Below is a small trained network, with its code and all its weights. Each question gives an input and a target symbol and asks what happens when units are switched off, that is, made to give their printed mean instead of their output.

import numpy as np


def w(rows, s, z=0):
    codes = np.array(rows[::2]) - 128.0
    scale = np.full(codes.shape[1], s)
    scale[-1] = z or s
    return codes * scale


def softmax(a):
    e = np.exp(a - a.max(-1, keepdims=True))
    return e / e.sum(-1, keepdims=True)


def log_softmax(a):
    a = a - a.max(-1, keepdims=True)
    return a - np.log(np.exp(a).sum(-1, keepdims=True))


def net(x, mask):
    ids = ['ΔΨγζμξστ'.index(c) for c in x.split()]
    T = len(ids)
    res = E[ids] + P[:T]
    u = 0
    for l in range(3):
        r = res
        for j in range(2):
            rows = slice(2 * j, 2 * j + 2)
            q, k, v = (r @ M[l][rows].T for M in (Q, K, V))
            z = softmax(np.where(np.tri(T) > 0, q @ k.T / 2**0.5, -1e9)) @ v
            o = O[l][rows]
            res = res + np.where(mask[u + j], z, o[:, -1]) @ o[:, :-1]
        u += 2
    return log_softmax(res[-1] @ U[:, :-1].T + U[:, -1])


Q, K, V, O = {}, {}, {}, {}
E = w([
[155,174,98,132,173,106,166],'Δ',
[129,217,147,172,127,163,83],'Ψ',
[78,167,110,53,123,84,201],'γ',
[20,165,105,110,97,183,117],'ζ',
[108,204,149,55,101,87,119],'μ',
[213,162,128,132,94,88,96],'ξ',
[132,126,173,189,57,136,138],'σ',
[63,249,97,81,217,140,163],'τ',
],0.012)
P = w([
[62,85,206,160,176,21,101],'0',
[57,132,248,103,163,239,124],'1',
[131,120,201,97,138,201,197],'2',
[94,142,89,184,93,14,164],'3',
[56,145,205,42,207,254,171],'4',
[167,160,57,176,186,140,30],'5',
[151,154,97,185,71,80,193],'6',
[90,121,156,10,177,240,217],'7',
[98,124,23,216,143,19,61],'8',
[172,174,55,173,55,139,195],'9',
[111,80,194,70,159,230,211],'10',
[85,139,23,214,170,40,102],'11',
[142,49,129,140,178,118,168],'12',
],0.0086)
Q[0] = w([
[129,254,99,198,126,16,173],'L0H1',
[98,174,129,119,37,163,145],'L0H1',
[131,199,75,157,52,79,201],'L0H2',
[185,43,160,50,181,195,74],'L0H2',
],0.0091)
K[0] = w([
[130,115,91,105,3,123,208],'L0H1',
[61,93,167,92,70,97,133],'L0H1',
[176,160,79,148,6,103,213],'L0H2',
[65,86,254,11,192,211,98],'L0H2',
],0.0085)
V[0] = w([
[166,67,67,109,128,122,156],'L0H1',
[175,90,141,159,254,120,45],'L0H1',
[175,211,51,207,105,114,171],'L0H2',
[185,69,156,125,181,176,139],'L0H2',
],0.0075)
O[0] = w([
[97,107,86,105,64,67,197,8],'L0H1',
[112,192,211,162,177,69,129,2],'L0H1',
[157,87,43,132,2,169,90,186],'L0H2',
[124,218,167,120,128,113,149,11],'L0H2',
],0.0082,0.0045)
Q[1] = w([
[44,85,53,223,137,4,66],'L1H1',
[148,101,79,94,175,194,27],'L1H1',
[59,144,132,187,119,96,201],'L1H2',
[87,91,39,194,124,2,22],'L1H2',
],0.0086)
K[1] = w([
[204,180,104,53,54,255,182],'L1H1',
[99,121,45,156,75,112,127],'L1H1',
[154,157,160,101,181,196,139],'L1H2',
[174,170,63,76,64,241,165],'L1H2',
],0.01)
V[1] = w([
[92,83,89,206,177,160,224],'L1H1',
[163,162,54,254,202,132,184],'L1H1',
[40,35,173,222,54,170,214],'L1H2',
[15,157,127,41,173,240,143],'L1H2',
],0.0094)
O[1] = w([
[7,154,146,137,18,135,171,66],'L1H1',
[62,191,111,209,70,84,149,123],'L1H1',
[18,83,140,75,76,159,107,191],'L1H2',
[175,202,136,13,41,120,87,3],'L1H2',
],0.013,0.0029)
Q[2] = w([
[162,169,218,119,144,208,254],'L2H1',
[123,42,73,130,102,10,122],'L2H1',
[154,124,32,98,149,176,109],'L2H2',
[117,169,117,150,109,15,107],'L2H2',
],0.0078)
K[2] = w([
[81,142,218,135,204,20,67],'L2H1',
[144,173,83,169,150,255,167],'L2H1',
[169,115,124,176,79,218,123],'L2H2',
[75,254,60,75,199,154,204],'L2H2',
],0.0071)
V[2] = w([
[133,92,97,85,89,44,249],'L2H1',
[144,119,102,67,171,94,254],'L2H1',
[98,156,203,111,176,93,105],'L2H2',
[91,155,77,96,170,158,156],'L2H2',
],0.0094)
O[2] = w([
[217,83,116,96,92,241,254,12],'L2H1',
[153,130,179,129,38,178,252,3],'L2H1',
[128,133,57,63,153,129,175,43],'L2H2',
[199,180,31,183,125,125,135,107],'L2H2',
],0.0079,0.0061)
U = w([
[85,186,113,159,137,125,236,237],'Δ',
[119,177,80,131,138,69,59,44],'Ψ',
[116,95,168,41,111,192,188,152],'γ',
[112,156,112,11,85,162,28,10],'ζ',
[235,59,115,45,192,194,50,173],'μ',
[138,62,142,159,224,131,177,1],'ξ',
[27,58,184,62,159,136,143,124],'σ',
[146,253,99,112,65,111,127,155],'τ',
],0.0051,0.0058)

Each question gives the input, a string of symbols that net reads in full, and the target symbol t.
The units are the heads (2 rows each of Q, K, V and O). Each row of codes is followed by its name. A weight is (code - 128) times the scale printed after its matrix; where a second scale follows, it is the last column's (O and U).
mask holds one flag per head, layer by layer. A switched-off head (its flag False) gives its mean, the last column of its rows in O, instead of its output. The means were averaged over made-up inputs and are rounded, as every weight is.
A unit's drop is (log p(t) with every unit on - log p(t) with that unit switched off) / (log p(t) with every unit on - log p(t) with every unit switched off).
The circuit of an input: a set's keep is (log p(t) with only the set's units on - log p(t) with every unit switched off) / (log p(t) with every unit on - log p(t) with every unit switched off). Starting from all 6 units, units are removed one at a time, each time the one whose removal leaves the highest keep (on an exact tie, the one counted first), for as long as the keep stays at least 0.8.
units of the circuit, in order: the units of the circuit, biggest drop first
most important unit: the unit with the biggest drop
which heads matter: for each layer, one digit per head in row order, 1 if its drop is at least 0.15 and else 0, layers parted by /
input ζ μ Δ τ μ σ, target τ: most important unit -> L1H1
input σ σ Ψ Δ, target Δ: which heads matter -> 01 / 11 / 10
input σ Ψ γ, target σ: which heads matter -> 00 / 01 / 00
input Ψ Δ ζ, target Ψ: units of the circuit, in order -> [L2H1 L0H1]
input μ μ μ Ψ μ σ τ μ γ ζ, target ζ: units of the circuit, in order -> [L0H2 L1H2]
input τ μ Δ ζ μ Δ μ σ μ μ μ τ, target μ: which heads matter -> 00 / 10 / 00
input σ μ Δ, target σ: which heads matter -> 00 / 01 / 00
input μ Ψ Ψ σ σ σ ξ μ μ, target ξ: units of the circuit, in order -> [L0H2 L1H2]
input Δ σ μ Ψ Ψ ζ, target Ψ: units of the circuit, in order -> [L2H1 L0H2 L1H1]
input ζ ζ μ Δ Δ γ μ Ψ, target ζ: units of the circuit, in order -> [L1H2 L0H2]
input σ ζ Ψ γ γ ξ σ μ Δ, target σ: which heads matter -> 01 / 01 / 00
input μ μ Ψ γ, target γ: units of the circuit, in order -> [L0H2 L0H1 L2H1]
input ξ Ψ γ μ μ Δ μ μ σ μ ζ, target ξ: units of the circuit, in order -> [L1H2 L0H1]
input Ψ σ σ μ Δ ξ τ Δ, target Ψ: units of the circuit, in order -> [L2H1 L0H1]
input ζ μ μ σ Δ, target ζ: units of the circuit, in order -> [L1H2 L0H2]
input Ψ Ψ Ψ τ Ψ μ, target τ: which heads matter -> 00 / 11 / 00
input γ μ γ Δ ζ μ σ σ μ ξ μ, target γ: units of the circuit, in order -> [L2H1 L0H2 L1H1]
input Ψ μ τ τ Ψ μ Δ Δ μ Δ Ψ μ, target Δ: most important unit -> L0H2
input μ Ψ τ μ τ γ μ μ ξ σ σ, target μ: which heads matter -> 00 / 11 / 00
input μ μ τ, target μ: units of the circuit, in order -> [L1H1]
input σ μ Δ σ μ ζ, target σ: which heads matter -> 11 / 01 / 00
